Each row is followed by its class number.
[  63    3  115  -75  200 -381 -285  109 -148 -313 -393 -350  402 -343
  281  179  194   58 -223   40   32  -33  -69  -92  -83 -248   89   84
  128  216  -24 -155  -51 -112   12 -322  -28  139  -79  185  380  348
   23] -> 9
[ -64   38  -12  -23    5  169 -121  191   71  -32  -92  -80 -771 -333
   27   22 -281   -9 -254   27  137 -275  191 -162  -38 -385   60  280
  318  165   66   48  169   74  145   93   44  -67  -51   43 -222  107
  -36] -> 0
[ -82    7 -208   76  -56  359  -45  107   35   45   79 -136 -471 -386
    6  -34 -144  137  -67  -73  180 -278  280  -97 -162 -262 -112  104
  511   67   81  120  124  220   89   71  128   12 -168  154 -380  -66
  191] -> 6
[ 471  224 -468   44  -79  -40  -22  231 -389  250 -692 -244 -567   52
  305  -64 -343  458 -326 -520  204  205  -66 -253 -223  255  200  494
 -440  377   81  -81  -76  102  126  332  127 -334 -305  416   40 -105
  670] -> 5
[ 293   43 -181  -24 -107 -135  -13  143 -165  312 -177  -73   69 -109
 -179  108   -9  244 -123 -455 -200  185   50 -292 -464  343 -209  375
  -21 -172   41  225 -120   19  318  146   43 -160 -225  412  -21  -99
  523] -> 10
[ 156  -83 -193  -89   -5  187   19  168 -226  265 -554  -94 -352 -123
   94    6 -162  -70 -341  -16   59 -189   20 -210  169  -14  -22  149
   -8  142   80 -178  -42  -13  -63  239  413 -129    7  -66    7  198
 -321] -> 2
[ 173  377   90  100   88  -30   34  174  135 -295  -68  329   85  265
 -107 -262  161   91  132  -54  140  133 -140  175  -36 -135   59   70
   17 -178 -119   33  126 -249  235 -182   92 -109   97  155 -126   43
  387] -> 1
[ 263  345   -9   94  -76 -220  182  248   30  332 -498  312 -338    2
 -107 -325 -347  220 -440 -290   94   92  -87  -88 -176   77  123  437
 -333  141   25   65  -15  -90  144  189  251 -263  -15  281  -73   70
  282] -> 8
[ 112  302  269   59 -151 -112  103  131  420 -133  -40  280 -268   72
 -403 -193  -98   67 -143  245  116  -73 -271  142 -253 -370  544   54
  210   20  145 -216  -67  132  769   77  266  -57 -179  -61  -55   35
  330] -> 0
[ 161 -368   70 -195   -7  135  149   38 -216  -27  184 -521  442 -328
 -187  531  148   78  528   23    3   64 -140 -170 -299  -48  -20  240
  321 -128  -26   69 -189   37  695  -88  -90  -71 -167  340  233  -49
  345] -> 0
[  76  -92   37  -60   17  232  -90 -102 -187  248 -283 -127 -122 -204
  607   31  -16  -43 -251   27 -123  -82 -191 -256  120 -248 -321   15
  -98 -191   75 -298   62  -31   95  157   46 -248  150  -84  247  179
 -486] -> 9
[ 325 -321 -122 -194 -110  486 -208   90 -505  383 -364 -267 -421   -6
  487  381  -31 -203  117   10    8   30  144 -379   79   25  -77   24
   -7 -207   46 -836   24   68  343  381 -230 -422  197 -103   96  -47
 -148] -> 0
[ 457  358   31   88  -79  -52    0  324 -192  409 -255  103 -243  184
  104 -103 -308  182 -218 -497   49  153   19 -185 -269  125  -39  371
 -489  -35   89   47  -19   34  239  366  114 -404  -31  517  163   47
  440] -> 7
[ 125 -122 -153  -62   62  -74 -369   13 -334  -21 -168 -396  342 -166
  149  189  251   52   -6    0   92   34 -207 -208 -149 -118  -76 -109
   16    6    8   75  -96  144  221 -214   51 -191 -235  220  510  151
  181] -> 3
[  37  -22  112  -62 -102  136  -20  -19 -263  123 -376  -15 -375 -270
  316  118 -106  162 -284  339    3 -278 -207 -301  -22 -473 -137  -29
  166  -43  160 -251  103  231  391  166  248 -352    2 -109   81   24
 -200] -> 6
[ -17  -99 -249 -206   46  160 -183  293  -97 -144 -215 -149 -391 -303
   57  101 -178   44 -115  -54  234 -168  259 -212  -21 -182 -187  405
  225  250  181  -84 -172  111  -41   74   53   -2    8  135  -18   93
 -186] -> 0
[ 227 -173  122 -239   88   88 -182  -27 -433   99 -197 -251   -6 -273
  325  425  237  -85  -54   92   -7  156 -157 -205  -83 -184 -135 -237
   -4  -13   62 -267   19  192  364 -146 -158 -387 -126   19  482   59
  -87] -> 8
[ 102  442  -61   90   93 -185   33  272  262 -464 -237  285  -70  293
   93 -479  158  368  -84  -10  170   15 -198  155  125 -175  413  221
  -12   97 -136 -118   24 -375   14  -69  149   99   66   43 -256  274
  299] -> 1
[ 168   48  -31  321 -134  148   33  106 -285  311 -369 -238 -230 -103
  285  179  -60   87  -57  -55   89  145 -116 -355 -173 -278   27    6
  -60  -78 -148 -184  183   -5  170  200  239 -274 -125  166  100  -21
  246] -> 2
[ 155 -120    1   39   -1   77 -258  100 -158  233   41 -397  173   -5
  439  131  114  169   29    9  102 -117 -152  -49 -158 -281   37  -98
  -75  -11   96  163 -175  216  373 -132   52  -92 -208  425  575  269
  -21] -> 9
[ -33   -6 -239 -155   96   41  -49  131 -176   -4 -492    6 -626 -375
    8   37 -220  218 -351   13  -27  -83  126 -316 -229 -364 -301  269
  176  100  177  121   87  157 -116 -205   95 -279  -61  275 -190 -140
 -133] -> 1
[ 140 -306 -459 -258  -12  186 -400  159 -540   22 -487 -471  248 -400
  324  172  224  -86   57  -21  201 -190  -31 -272  250  139 -324  328
  252  266   90 -472 -193   56   76  177  324 -130   67 -153  496  184
 -419] -> 4
[ 147 -118  164  -41  -31  167   76 -170 -263  312 -209  -65 -520 -278
  292  198 -106  -53 -227   98 -265  -41 -127 -179  201 -301 -154  176
  -19  -50  107 -496  317   48  411   81 -295 -525  219 -189   80 -100
 -388] -> 0
[ 210  -33  -16   10  -24   65 -504   82 -338   66 -306 -570  181 -107
  351  149  163  104  -19  -12  331 -153 -128 -319  -58 -201  181 -106
  -39   72   19  189 -129   12   93 -109  255  -66 -282  163  729  277
  123] -> 10
[ -69 -141  -55 -183   44  244   99  120 -260 -172 -306  -52 -604 -560
  100  161 -237   53 -146  127  266 -214   99  -81   65 -432 -379  159
  579  247  148  -71  112  148  112 -150  -66 -137 -108  -46 -167  -50
  -96] -> 4
[ -56  179  -48 -130  129  156 -446  174 -252 -161 -608 -453 -847 -362
  288   74 -248  108 -375  139   88  -46  -26 -286  -60 -655   63  -75
   38  261  110 -219  225  110  310   33   21 -554 -246  216  171  -56
   27] -> 5
[ 206   51  -16 -216  156 -107 -664  -43 -301 -164 -423 -580  515 -132
  312  353  545 -144 -236   10 -529   91 -199 -475 -212 -300 -131   -3
 -138 -128 -164 -181  -71  -43  253  -74  138 -168 -114   68  835  514
 -348] -> 6
[ 550  465   22  -64 -218  143 -226  -33 -206  503   36  -41 -287  406
  513  100 -118  241 -177 -560  -50  390 -128 -320 -235  297  190   69
 -729 -333    2   40   62  -49  237  555 -237 -754 -123  340  321  -67
  365] -> 6
[ 156   79  137  240  -91  280 -234 -193 -277   64 -166 -203 -194 -469
  416  303   40  -44   28  138  454 -264  -12 -160 -204 -454   64 -142
   92  120  -76   48  111   55  525  -35  268 -256 -347 -139  396   -5
  167] -> 5
[-144   26 -209  -49   41  313 -148  184  -78 -124 -280   10 -475 -363
  -58  -27 -398  160  -11  -19  469 -197  296  -85 -160 -380  -87  158
  385  194   32  279   85  133   47  -81  203 -134 -322  140 -334 -160
  230] -> 3
[  -6  -21  124  370 -102  187   94 -158  -12  108  199 -121 -277   20
  899  147 -109   38 -112   87  196 -206   50 -232    3 -244   12  226
  -56 -141  -11 -257   58  -60   13  251  -43  -49  161  -67  -26  243
 -318] -> 10
[ 244  311 -114  246 -189 -162  102  111    0  438 -156  232 -251   20
  143 -260 -246  193 -347 -345   86  124 -159 -144 -377  176   88  334
 -445   -6   21 -102  -36  -48  175  202  121 -298  -71  248  -37 -173
  194] -> 6
[ -78 -239   26   84  -19  374 -191  -33    5 -100  208   -6 -842 -329
   98  -68  -53  -20  250 -167  275 -347  489  -95  388 -289 -190  315
  545  -63   17 -171  175 -126  158  223   86   63  163 -163 -365  206
  153] -> 10
[ 115  465    0   40   14 -100   38  120   81 -223 -213  173 -104   58
    5 -165  186  331  -32   19    6  188 -241   10 -123 -174   97  170
   34  -79  -40 -250  124 -263  514  -30  125 -301   17   34 -200  -46
  481] -> 2
[ 126   34 -160 -364  257  312 -272  305 -355 -102 -637 -314 -242 -346
   13   41  -68  272 -101  -77  161  115   14 -211 -154 -340  -74  -10
  275  -22  110  -77  346   11  291   21  249 -443 -257  263 -277 -230
  482] -> 1
[ 107 -117 -161 -343  159   12   96  236 -346  -26 -454  160 -579 -274
   29  339 -231  188 -234    3  218  -31  320 -267   10 -281 -268  391
  180  263  242 -234  -25  157  221   23 -131 -422 -196  106 -244 -297
   46] -> 1
[-125  -44 -224  -94   61  222 -110  245  -23  -84 -344  -72 -668 -324
   34  -55 -294   41 -291  120  128 -305  119 -114  -51 -398  -38  150
  329  169  118   91   76  188  -95  -61  133   -1  -81  205 -246  131
 -163] -> 9
[-179 -116 -337   -9 -144  337  112  171 -109  -97  -26 -276 -453 -480
  -81  269    1  298   98   47  136  -94  381 -175 -116 -282 -370  191
  600  172  239  299  -58  182  164    9  -51   26 -173  179 -244 -148
  370] -> 10
[  75   12  280  160   57  -77 -397 -170  -27  125  137 -294  165  -28
  382   69  242 -204 -107  -17  -20 -160 -131 -266  -48 -266   87 -199
 -229 -202  -23  -57  -48  -78  230  -45  109   -1  -37   64  707  393
 -326] -> 5
[ 216  343 -141  373 -250  -33  132  -66   -7  306   38  341 -205  202
  195 -119 -375   63 -283 -497   30   -8  131 -278 -417  324   62  249
 -636 -319 -110  230  -97  -98   33  449  141 -217  -18  382   52  -13
  249] -> 5
[-176 -215  -15 -565  116   80  184  202 -119   13 -747  139 -683 -285
 -367 -392 -124  232 -494  324 -407 -371   85 -233   37 -393   53 -120
  198   30  255  -14  205 -231  335 -236  175 -173 -228  -86 -400 -104
  139] -> 10
[-268  -83 -307 -220  209  233 -205  210  -71 -364 -102 -202 -251 -339
 -517   11   45 -181  -73 -127 -162 -132  290  -36  106 -140 -471  125
  456   64  -39  167   97  -19 -522 -134  -64  239  320   44 -324  183
  -46] -> 8
[ 168  -21   95  162  100  -61 -262   83 -136   81   -6 -469   39   11
  407   50  341  -16  -87   17 -119  -58 -174   -1   17 -243    9 -120
 -126  147   -8  -60 -188  138  298 -281   78  -13   52  218  743  481
 -187] -> 8
[ 153 -392 -122 -431   56  215  -64  205 -480  154  -76  -94  104  242
  575  228  209 -207  116   66 -134   96 -349  -92  365  179 -717  -69
  -81 -283  430 -280   61  204  355   97 -330 -238  298  -36  455  120
 -609] -> 7
[  81   -9 -206   40   61  325 -283  226 -196  -76 -369 -164 -692 -290
  204  144  -98  264  -78  -81  283 -294  426 -329 -192 -350 -121  163
  256  238   80  117   51  150    8  141  206 -188 -189  151 -162  -16
  238] -> 8
[-154   55   12  -95   19  199  200   -6   10  -82 -104  262 -545 -437
 -448   59 -217   -5 -290   89 -122 -217  372  -83  -76 -331  -27  130
  311  120   -3  -17  144   77  -63    3  102  -83  -90 -116 -533 -147
  -74] -> 6
[-117  -19 -120   61 -178  460  268  -44  -45  302  -57   11 -292 -306
 -183    9 -255 -168    8   60  143 -229   24  125  136  -80  -90   22
  241   18   44  -31  189   -7   74  256  136  -99  143 -201 -285 -133
 -102] -> 6
[ 269  471   -3  465 -134 -101  -15   96    8  409 -366  325 -273  132
 -173 -245 -194  218 -287 -475   90   70  -11 -292 -302  117   30  189
 -307 -306    4  242  325 -175   86  428  231 -224  -47  338 -182  -64
  587] -> 5
[  31  351   99  -82   25   -4  143  -78  205 -531   -9  169 -103  117
  -69 -219  187  149  171  183   42  124 -175  137  160 -132  295   55
  113   85  -96 -294    1 -173  378 -102   88  -19  -44 -288 -135  -78
  431] -> 6
[ 310  390  -29  169 -116  -88  -62  183  -99  324 -215  162 -116  129
  104 -101 -217  185 -291 -385  -43   65  -47 -289 -419  220   30  243
 -498 -249   21  201   23  -66  235  408  296 -333  -26  349   74   21
  395] -> 7
[ 350  145 -121   69   56 -260 -153  244 -373  188 -449  -87 -161  209
  306 -192 -255  305 -239 -474  142  307 -238 -105  -83   70 -129  454
 -503   85   15 -200   27  -67  183   51 -144 -325  -43  408  243  -17
  291] -> 4
[ 255 -198 -130  -92   68  -42 -304    2 -386 -121  -86 -428  251 -162
  593  129  246  133 -173  218   59 -103 -392 -188  -91 -273  -22 -219
  110   18   59  -34  -94  371  327 -443  -80 -307 -193  319  569  212
  -15] -> 3
[ 194 -167 -246  -59  144    0 -579  -13 -561 -181 -582 -494  253 -307
  513  273  363  134  -74   59  121 -194 -179 -321 -250 -230 -269  -73
  -28   61   44  -66 -131   34  291 -273  304 -222 -191   82  702  165
   62] -> 10
[ -31  392   87  215   -8   -4  154   -1  198 -287 -128  173  -29   61
    3 -278  194  229   67  -57  137   23 -187  139  -25 -210   69  187
  135   17  -35 -162   87 -322  282  -80  305   96   59 -213 -124   59
  366] -> 5
[  62 -238   -7 -121   25  155   -6  109 -226  133 -119  -96 -166  -69
  430  -53  -39   40 -180   97  -12 -119 -215 -214  138 -272 -288  107
 -111 -100   75 -249 -147  -38  159   81  -34 -186  106   88  247  272
 -589] -> 4
[  17   46 -144  -51  124  243 -116  238 -115 -140 -166  -89 -517 -208
   78   12 -169  167 -142  -98  202 -246  125 -183 -131 -252 -112  174
  219   63   72  221   96   38  -12  -39   99 -121 -167  166 -211   44
   99] -> 7
[  37   31 -100  258  139  104 -464 -116 -163 -143 -110 -503  104 -286
  285  -21  258   65   12   43  334 -225   71  -55  -93 -283  -79 -178
  261  131  -44  -13   -9   86   46 -275  248  119 -170   34  344  198
  289] -> 4
[  78 -153 -156  -29 -111  325   19   27 -259   69 -331 -111 -398  -21
  391  181   -4   39  -57  172   95 -172  -33 -247   92 -190 -118    5
    0   21   80 -177 -105   52   36  196  175 -206   41  -99  139  119
 -294] -> 6
[ -73 -106 -236 -183   29  254  -60  137 -167 -280 -277  -95 -766 -360
    9  145  -56  109  -66  110  171 -262   95 -184   73 -178  -56  145
  683   42  128   61  237   60   98 -114    7  -74  -70  -74 -410  -22
  185] -> 10
[-224  -79 -127  481 -173   83   74   50  136 -395  231  191 -210 -135
 -226 -357   75  274  322   27  351 -343   75  256   70 -361 -235  467
  414  100  -41   43 -170   30  570 -246   73  508   16 -191 -159  147
  167] -> 8
[-169  222  -95  270 -264  279   76  202  433 -343   -4   52 -305  -86
 -395 -730    3  290 -180  267  164  -54 -471   39 -143 -661  402  170
   40   12  -97   89 -123 -295  203  -60  343   99 -112 -135 -353  176
   41] -> 3
[ 167   37   56  -25  -58  275  -57  -87 -198  339 -391  -34 -328 -149
  254   12  -66    7 -266   69  -64 -109 -153 -227   75 -147   -7  -42
 -108 -122   68 -178  115  -50  181  319  335 -325   67 -198  145  139
 -336] -> 4
[ 299  356  173  191  -58 -139  159   93  -46  366 -239  429 -168   31
  -75 -172 -167   51 -315 -384  -57  -30   26 -182 -265  152  -61  272
 -338 -208   84   60  280 -189  260  322  242 -276   34   84 -116  -62
  439] -> 7
[-141  -59  -29  -13  198  209 -254   23  -91 -117 -364 -139 -595 -374
  371   51 -254   25 -249   37  248 -328  369 -349  -91 -443 -209  127
  311   20   57 -138  352  -75   47    2  -57 -297 -175   22 -260 -142
   65] -> 0
[ 134 -211  -48 -177  137 -123 -648   85 -339 -188 -136 -602  448  -94
  520   88  295   84   66  -42  121   -8 -279 -161   38 -288 -190   45
  -97    7   27 -185 -154  -87  196 -237  -96 -390  -27  373  823  275
 -175] -> 10
[   2 -261   62  -59   -4  214 -108  -88 -275  111 -183 -175 -151 -190
  325  207   -7   13 -120  125 -126 -155  -85 -340  111 -193 -253  -34
  -29 -194  131 -215  -20  123  201  171   45 -232  162 -132  270   57
 -573] -> 8
[ 380  243   27  131  -86 -272   41  134  -75  432 -308  147 -227  180
  230 -104 -205   68 -393 -413 -180  190   19 -314 -348  241   88  331
 -656 -121   48   30   79 -130  181  423   97 -317  -48  387   94   20
  265] -> 1
[ -72  -31  151   54 -159  256  -18 -179   51   11  -80  -21 -286 -199
  139  -89 -166 -303 -290  320  -70 -169 -192 -208  150 -367  124  -20
   23 -164  -58 -332  172   37  188  247  151 -105  107 -392   77  154
 -417] -> 0
[ -19  426   36  -46  115 -151  -56  102  159 -176 -421  195  -55  -17
 -146 -224  105  266  -56   18   40  108 -163   16 -278 -214  104  195
    5  -27   33 -147  123 -349  466  -83  278 -116  -29   -1 -222  -53
  444] -> 5
[ 365  235  -17   94 -133   10  -25  124 -231  461 -288   26 -301   -8
    1 -102 -228  123 -236 -338   62   46   31 -218 -290  110   79  286
 -329   -7   22  -78   10   -8  299  297  165 -310 -120  247   96  -25
  388] -> 4
[ 185  165   43  215   20  -25  196 -279  -79  395 -322  -28 -294  -46
  458   13  -68   52 -515  -25 -375   97 -186 -154  -35 -180   53  -79
 -410 -110   86 -324  302  -11   19  162  -94 -568  144   94  105  -57
 -248] -> 1
[ 150  178  476  394  139  -18 -443  -95 -181  184  -41 -154 -189 -216
  850  -78   41   36 -259  -60  631 -454  218 -482 -180 -579  -56  -22
 -384   44   15   36  -75 -126  341  -43  467 -161 -410  -14  728  213
  -13] -> 1
[ 125  -21   28 -113 -105  362  -52    3 -193  318 -146 -156 -139 -166
  263   21  -79  -89  -86   95   58  -50 -183 -257  151 -220  -35  -38
  -26 -128   41 -275   70   80  262  333  151 -242   30  -92  167   83
 -235] -> 6
[ 309 -207  -78  -62  -67 -161  -71    0 -301  374 -166  354 -244  146
  106  196 -112   87  -56 -264  -65   60   14 -340 -109  337 -123  242
 -325 -261  118  -47   27    9  374  241  -85 -534  -39   86    3 -282
   16] -> 3
[  96  278  337  -34   53 -117  -59   73  105 -312 -164  121  -74  190
  203 -373  225  123 -158  200 -106   47 -336   -8   96 -369  237  -23
  -56 -166  -14 -420  170 -284  518   32  278 -129  134 -164   75  295
  214] -> 4
[  89  227 -326 -175   28 -140  -41  345   68 -306 -405   82  269  -63
 -399 -349  196  587 -258  -42 -166  -48 -256   48  -91 -172 -163  346
  333  -20  191  284  -96  -84  239 -207  125 -136   59  396 -220  243
  260] -> 3
[ -72    9 -167   25  -33  236 -116  178  -75 -210 -318 -174 -657 -376
   36  -53 -246   99 -199  115  248 -176  229 -254 -165 -522  -50  181
  197  206   74  -18   -6  129  -89   74  206 -150 -142  211 -176   12
   57] -> 1
[ 211  -85  170   87 -229  268  106  -86 -324  315 -351   20 -440 -251
  351  191 -109  139 -224  272   61  -89 -292 -342   19 -475   27 -144
    0 -194   80 -269  170  124  590  228  181 -573 -150 -105  162  -52
 -207] -> 2
[  48  386   76  186  -73 -102   12   37  179 -214  -52  144  -56   90
 -149 -359   94  115    6   51  105   52 -178  136  -90 -218  180   73
  -26  -10  -43 -126   -6 -159  363  -41  166   73   38    6   57  173
  460] -> 4
[  -5  276    9  268   26  -68 -281   66   47 -487 -251 -215  -16  -22
  195 -294  220  283   55   14   85  128 -362 -112   32 -291  238  240
  198   42 -199 -431  213 -158  193   47  462  135   59 -243 -125   74
  332] -> 5
[ 368  303   66  118  -60   -3   -7   62 -102  408 -269   89 -261   41
  107  -53 -167  128 -195 -365   -5  164  -12 -242 -321  128   13  199
 -435 -104   48   32   84   -9  330  322  115 -392  -45  265  115  -80
  419] -> 8
[  64  -23  -70 -114   51  236  -33   22  -82 -138   32   39 -525 -294
  168   11 -160   35  -42 -105   25 -204  259 -130  -64 -190 -104  279
  186   67    7 -164  127   65   23   56  -98 -174  -10  108 -305  -67
  121] -> 9
[ 236  -65  -95   18   62 -124 -328  -17 -151  -16 -106 -295  225 -188
  315  101  350    2    8  -32   49   11 -243  -75  -89  -55  107   35
  -41  113  -92 -109   15  -53  201 -159   42 -206 -146  126  406  132
  165] -> 9
[ 295  375  105 -315  -27 -103 -209  174 -308  139 -448 -209  237   -1
 -143  130 -207  -39 -456 -274 -175  235 -400 -220 -423  291  136   50
 -211 -235  120  246  207  195  374  445  559 -538 -203  311  259  160
  449] -> 3
[  91  -81 -310 -193  -33  178  -74  194 -278   65  -88 -479 -109   31
 -362   46  125 -155  -34  165  -31 -235 -101  207  185 -203  250 -102
   33  410  -24  240 -151  214  179 -155  -82   41 -221  266  517  496
  135] -> 4
[ 276  396  185  304   23 -243  -29   90    9  303 -142  399 -383  153
   46 -223 -294   -5 -341 -484  142  -60   74 -128 -140  126   54  415
 -529 -118  -23   21  105 -229  157  336  280 -186   86  114   -5  169
  318] -> 7
[  49   31   32  110   42  165   83  -71 -150  335 -309 -131 -366  -84
  458   62  -25 -102 -404   43   18 -163  -22 -343   29 -125 -160   72
 -209 -126   88 -193   30 -176  -69  138  194 -327  139    8  133  234
 -399] -> 6
[ 225 -283 -342 -272   -3  405 -126  143 -471  178 -521 -196 -102 -154
  382  266  -29   21  -14   22  260   61 -186 -481  144   61 -270   59
    2 -121  143   39  178  -25 -100  358  280 -346   42  -91   -5 -177
    7] -> 10
[ -61  -68  -13  -96   94  303 -278  159 -198  -45 -488 -138 -689 -286
  -33  -32 -240   83 -203  -26  241 -261  202 -232  -24 -463 -117  185
  217  130  152 -221  116   93  236  134  211 -128 -162 -148 -131   16
  -29] -> 8
[ 191  156  -91  -98 -156  450  -34   48 -379  313 -502  -19 -738 -331
  227  240 -233   -6 -206  158  213 -155  -98 -269   61 -266 -123  -80
  127   63   25  -27  157  182  368  339  385 -591 -148 -138   66  -55
   25] -> 2
